In the rows, 128 means zero.
Each row is followed by its class.
[142  33 127 122 134 158 116 112 117 119 159 118 167 123 130 139 115  76
 126 111 166 117 144  97 137 148  90 124 134 180 128  75 121 130 140 139
 127 160 119 112 123 135 113 127 163] => Z456
[ 97  87 123 137 126 201 113 103 117 134 177 106 160 134 141 125 167 107
 158 122 198 118 161  88 127 134  91 109 139 164 135  23 103  92 133 112
 112 166 140  88 140 127 135 142 127] => Z456
[105 192 131 136 165 123 142  91 147 116 102 189 151 118 116 132 139 133
 125  95 114 104 128  93 135 170 110  92 140 131 148  82 127 174 109 132
 122 113 140 140 147 163 123 133 117] => Z538
[104 233 130 111 129 160 126  93 160  96  99 156 151 156 125 122 203 181
 123  94  95  99 125  99 125 138 122 120 183  91 160  25 136 152 109 105
 116  90 146 102 144 151 127 145  82] => Z793
[152  47 117 119 118 147 139 114 110 127 158 117 158 138 130 171 133  96
 110 117 169 107 134 103 142 140 112 150 130 155 130  60 115 120 126 132
 113 147 116 118 114 132 112 156 151] => Z456
[101 202 143 120 148 134 136  85 135 110 116 183 142 141 123 128 163 169
 126  99 127 106 126 100 125 157 126 105 141 121 144  72 144 167 114 119
 108 117 144 122 147 154 109 128  92] => Z538
[132  30 130 127 129 149 109 124 126 132 147 106 167 123 126 146  67  46
 118 122 132 110 150 102 128 152  79 148 114 184 146  95  99 123 135 169
 121 146  97 107 134 131 109 139 180] => Z456
[ 97 207 134 141 156 134 171  90 136 110 125 185 121 143 140 131 172 170
 128  87 140 111 129  99 113 166 107  75 150 117 148  72 141 159  89 126
 105 141 147 131 168 168 113 138  73] => Z538
[131 218 129 114 128 106 151 101 142  83 104 170 134 145 133 140 175 162
 127 108  87 116 104 115 124 153 139 170 129 107 169  62 137 167 102 116
 100  97 123 158 153 154 109 132  77] => Z538
[ 99 222 126 146 165 132 165  95 137 126 116 205 139 138 138 124 169 180
 139 100 141 111 135  98 109 148 123  73 153 134 146  77 141 145 115 109
 101 141 160 121 173 158 118 134  86] => Z538
[121  35 146 118 127 158 102 117 115 107 162 110 176 117 127 142 114  74
 118 130 162  81 141  92 131 145  96 126 120 176 123  50 114 125 134 146
 103 153 126 120 129 130 114 144 163] => Z456
[ 76 231 146 129 141 139 122  67 132  84  96 149 141 144 123  93 216 186
 122  99  99  90 128  95 131 155 118 109 145  96 143  14 145 151 113 102
 106  88 166 100 169 170 126 146  39] => Z793
[ 75 234 147 125 155 142 114  87 153  89  87 151 147 147 113  90 208 169
 114 107 100  96 120 104 131 147 122 104 138 100 167  57 102 173 121 117
 114  86 127 111 155 161 129 142  59] => Z793
[109 170 126 132 128 142 160 113 125 108 143 174 132 152 138 146 194 176
 134  90 217  98 126  94 107 171 120 116 162 124 147  18 146 131 110  95
 113 142 156 108 143 151 123 137  69] => Z538
[138  25 144 129 137 117 133 104 138 124 155 156 123  98  96 133  85  79
 106 108 143 135 133 107 143 175 132 101 109 185 116 149 163 175 139 167
 140 144 109 165  84 175  51 135 161] => Z456
[102 215 132 129 133 122 184  94 126  99 118 181 152 149 142 150 178 172
 130  80 110  98 121  90 123 153 107 111 154 108 154  45 146 148  98 107
 103 125 137 127 160 157 117 134  78] => Z538
[ 88 184 118 126 136 170 114 104 135 106 138 110 163 150 146 110 193 143
 140 118 136 107 131 111 125 145  89 127  93 134 150   9 114 122 121 118
 112 109 142  90 176 141 130 145  83] => Z793
[104  51 139 129 144 174 130 103 124 146 169 125 134 118 127 130 122 112
  98 120 193 123 161 106 126 166 115 101 134 191 118  79 133 127 134 120
 131 164 137 121 125 152 112 135 136] => Z456
[100 211 134 132 150 129 172  97 149 105 117 184 125 134 122 152 176 169
 124  87 140 141 130  95 111 165 118  80 160 133 138  81 138 156 106 107
 111 142 153 126 157 151 101 132  57] => Z538
[ 78 240 138 130 148 141 140 110 138 113 107 159 140 132 125 105 164 169
 128 112 111 107 130 103 108 149 124  78 135 126 150  70 122 158 105 112
  81 108 152 125 178 161 117 127  80] => Z793
[110  69 135 121 128 172 118  95 117 128 160 135 151 135 118 131 147 120
 147 116 179 122 146  92 132 143 100 116 130 159 128  56 121 127 142 134
 130 157 120 118 134 142 117 138 135] => Z456
[ 75 239 140 109 154 142 129  58 134 102  91 158 131 133 114 103 189 145
 115 110  97 106 148 106 119 186 114  84 154 127 144  61 131 158 128 123
 105 103 132 137 173 161 120 134  46] => Z793
[ 98  16 135 119 138 167 112 114 130 146 173 117 152 115 122 138 115  80
 116 129 207 120 151 102 131 158  99 104 125 182 114  80 117 127 142 127
 120 166 137 126 104 142  97 140 170] => Z456
[ 68 246 142 118 159 154 125  66 143  93 107 146 128 146 117 105 231 205
 131 118 129 102 119 107 113 147 132 113 153  97 161  22 144 152 117 107
 117 120 164 104 179 158 128 135  40] => Z793
[114 103 137 111 129 139 122 100 134 117 136 131 140 130 101 115 134 109
 109 122 134 115 143 102 143 155 112 127 123 154 143  83 127 149 138 128
 120 131 119 128 128 154 102 130 131] => Z456
[ 99 223 173 126 162 151 158 113 129 124 121 177 145 131 125 133 147 155
 127 107 120 134 132 105 114 149 126  48 142 143 136 105 128 148 108 134
 102 126 137 124 165 143 108 134  95] => Z538
[121 104 138 113 119 130 119  97 125 115 124 121 154 133 110 127 122 105
 108 113 116  98 135 123 143 147 112 129 133 148 144  68 122 142 125 148
 108 128 127 128 142 145 107 141 139] => Z456
[ 81 240 140 122 152 140 121  84 134  98  86 154 143 151 121  90 195 181
 104 114  76  97 123  97 125 151 130 122 126 113 160  46 120 168 111 145
 110  62 139 116 180 164 139 133  75] => Z793
[121  63 135 134 141 167 118 119 113 113 166 106 161 118 127 134 124  90
 136 120 190 107 147  85 131 162  92 118 124 164 130  65 115 114 135 125
 110 166 116 117 144 130 106 137 152] => Z456
